Below is a small trained network, with its code and all its weights. Each question gives an input and a class and asks what happens when units are switched off, that is, made to give their printed mean instead of their output.

import numpy as np


def w(rows, s, z=0):
    codes = np.array(rows[::2]) - 128.0
    scale = np.full(codes.shape[1], s)
    scale[-1] = z or s
    return codes * scale


def f(y):
    return y / 2 * (1 + np.tanh(0.7978845608 * (y + 0.044715 * y**3)))


def log_softmax(a):
    a = a - a.max(-1, keepdims=True)
    return a - np.log(np.exp(a).sum(-1, keepdims=True))


def net(x, mask):
    res = np.array(x, float).reshape(1, 6) / 4 @ E
    y = f(res @ A[0][:, :-1].T + A[0][:, -1])
    res = res + np.where(mask, y, B[0][:, -1]) @ B[0][:, :-1]
    return log_softmax(res[-1] @ U[:, :-1].T + U[:, -1])


A, B = {}, {}
E = w([
[144,138,176,133,136,132,114,115],'x0',
[146,81,144,205,95,1,143,162],'x1',
[23,163,103,163,141,122,116,90],'x2',
[165,162,100,152,145,115,244,85],'x3',
[115,117,79,124,123,118,140,145],'x4',
[211,119,57,184,57,208,96,62],'x5',
],0.0097)
A[0] = w([
[201,41,157,20,113,131,146,150,207],'neuron 0',
[34,183,128,173,121,118,96,68,252],'neuron 1',
[116,168,158,61,142,201,105,112,70],'neuron 2',
[153,187,127,124,142,114,186,113,107],'neuron 3',
[94,128,169,85,182,47,191,149,167],'neuron 4',
[141,79,178,227,118,46,107,141,133],'neuron 5',
[144,118,117,175,84,132,105,95,124],'neuron 6',
[103,103,138,113,95,137,3,178,100],'neuron 7',
[114,73,175,103,204,125,105,145,192],'neuron 8',
],0.011,0.0044)
B[0] = w([
[59,72,131,198,173,90,95,41,226],'neuron 0',
[83,57,132,133,109,119,83,20,225],'neuron 1',
[54,184,75,90,184,156,81,96,195],'neuron 2',
[70,165,106,208,37,113,182,162,168],'neuron 3',
[163,107,139,131,79,206,42,157,247],'neuron 4',
[49,160,1,116,228,177,128,136,229],'neuron 5',
[224,130,145,79,113,181,30,170,173],'neuron 6',
[76,183,113,197,43,107,151,132,213],'neuron 7',
[170,101,102,158,73,147,135,177,196],'neuron 8',
],0.0099,0.012)
U = w([
[86,198,28,75,209,162,139,151,96],'0',
[106,2,137,199,129,108,138,33,88],'1',
[128,116,101,144,93,156,138,118,254],'2',
[102,238,124,233,23,116,183,145,151],'3',
[193,101,116,91,62,218,69,175,121],'4',
[120,111,105,144,107,148,139,120,221],'5',
[117,188,147,82,89,95,168,185,72],'6',
[187,89,226,35,83,96,202,126,66],'7',
],0.0076)

Each question gives the input, the list of numbers given to net, and the class t.
The units are the neurons (one row each of A and B). Each row of codes is followed by its name. A weight is (code - 128) times the scale printed after its matrix; where a second scale follows, it is the last column's (A, B and U).
mask holds one flag per neuron, in row order. A switched-off neuron (its flag False) gives its mean, the last column of its row in B, instead of its output. The means were averaged over made-up inputs and are rounded, as every weight is.
A unit's drop is (log p(t) with every unit on - log p(t) with that unit switched off) / (log p(t) with every unit on - log p(t) with every unit switched off).
The circuit of an input: a set's keep is (log p(t) with only the set's units on - log p(t) with every unit switched off) / (log p(t) with every unit on - log p(t) with every unit switched off). Starting from all 9 units, units are removed one at a time, each time the one whose removal leaves the highest keep (on an exact tie, the one counted first), for as long as the keep stays at least 0.8.
circuit, biggest first: the units of the circuit, biggest drop first
most important unit: the unit with the biggest drop
k most important neurons: the k neurons with the biggest drops, biggest first
drop when u is switched off: that unit's drop, to one decimal
input [1,-3,3,-5,-3,-8], class 4: most important unit : neuron 4
input [6,0,-8,-3,-7,-6], class 1: 2 most important neurons : [neuron 0; neuron 6]
input [-3,-4,0,3,5,-5], class 4: 2 most important neurons : [neuron 4; neuron 5]
input [-4,1,1,-8,-3,4], class 3: 2 most important neurons : [neuron 7; neuron 4]
input [-5,1,4,7,7,-2], class 3: 3 most important neurons : [neuron 3; neuron 0; neuron 5]
input [-2,-1,2,-4,-4,4], class 3: 4 most important neurons : [neuron 7; neuron 4; neuron 0; neuron 5]
input [5,-4,-8,6,-6,-4], class 1: 3 most important neurons : [neuron 0; neuron 7; neuron 5]
input [0,-3,-5,0,3,-3], class 1: 3 most important neurons : [neuron 0; neuron 5; neuron 6]
input [7,-7,2,2,-1,4], class 0: 2 most important neurons : [neuron 2; neuron 4]
input [2,7,-4,3,7,6], class 0: 2 most important neurons : [neuron 5; neuron 4]
input [1,0,-6,-7,-5,6], class 3: 2 most important neurons : [neuron 7; neuron 1]
input [7,7,0,-8,-4,-7], class 3: 4 most important neurons : [neuron 7; neuron 8; neuron 2; neuron 6]
input [-6,-2,-7,1,5,6], class 1: 2 most important neurons : [neuron 0; neuron 4]
input [6,-7,-2,3,5,3], class 0: circuit, biggest first : [neuron 2]
input [2,-5,-1,-1,-2,1], class 0: 3 most important neurons : [neuron 2; neuron 4; neuron 1]
input [-7,-8,-6,-6,8,3], class 0: 3 most important neurons : [neuron 2; neuron 1; neuron 4]
input [-3,-5,-6,-6,3,-2], class 1: drop when neuron 0 is switched off : 1.3
input [-3,-4,0,-8,-5,-1], class 3: drop when neuron 5 is switched off : 0.1
input [-4,2,-2,3,-1,6], class 4: drop when neuron 7 is switched off : 0.2
input [-4,-6,2,-7,-3,1], class 3: drop when neuron 7 is switched off : 1.3
input [3,0,-2,8,8,-8], class 3: most important unit : neuron 3
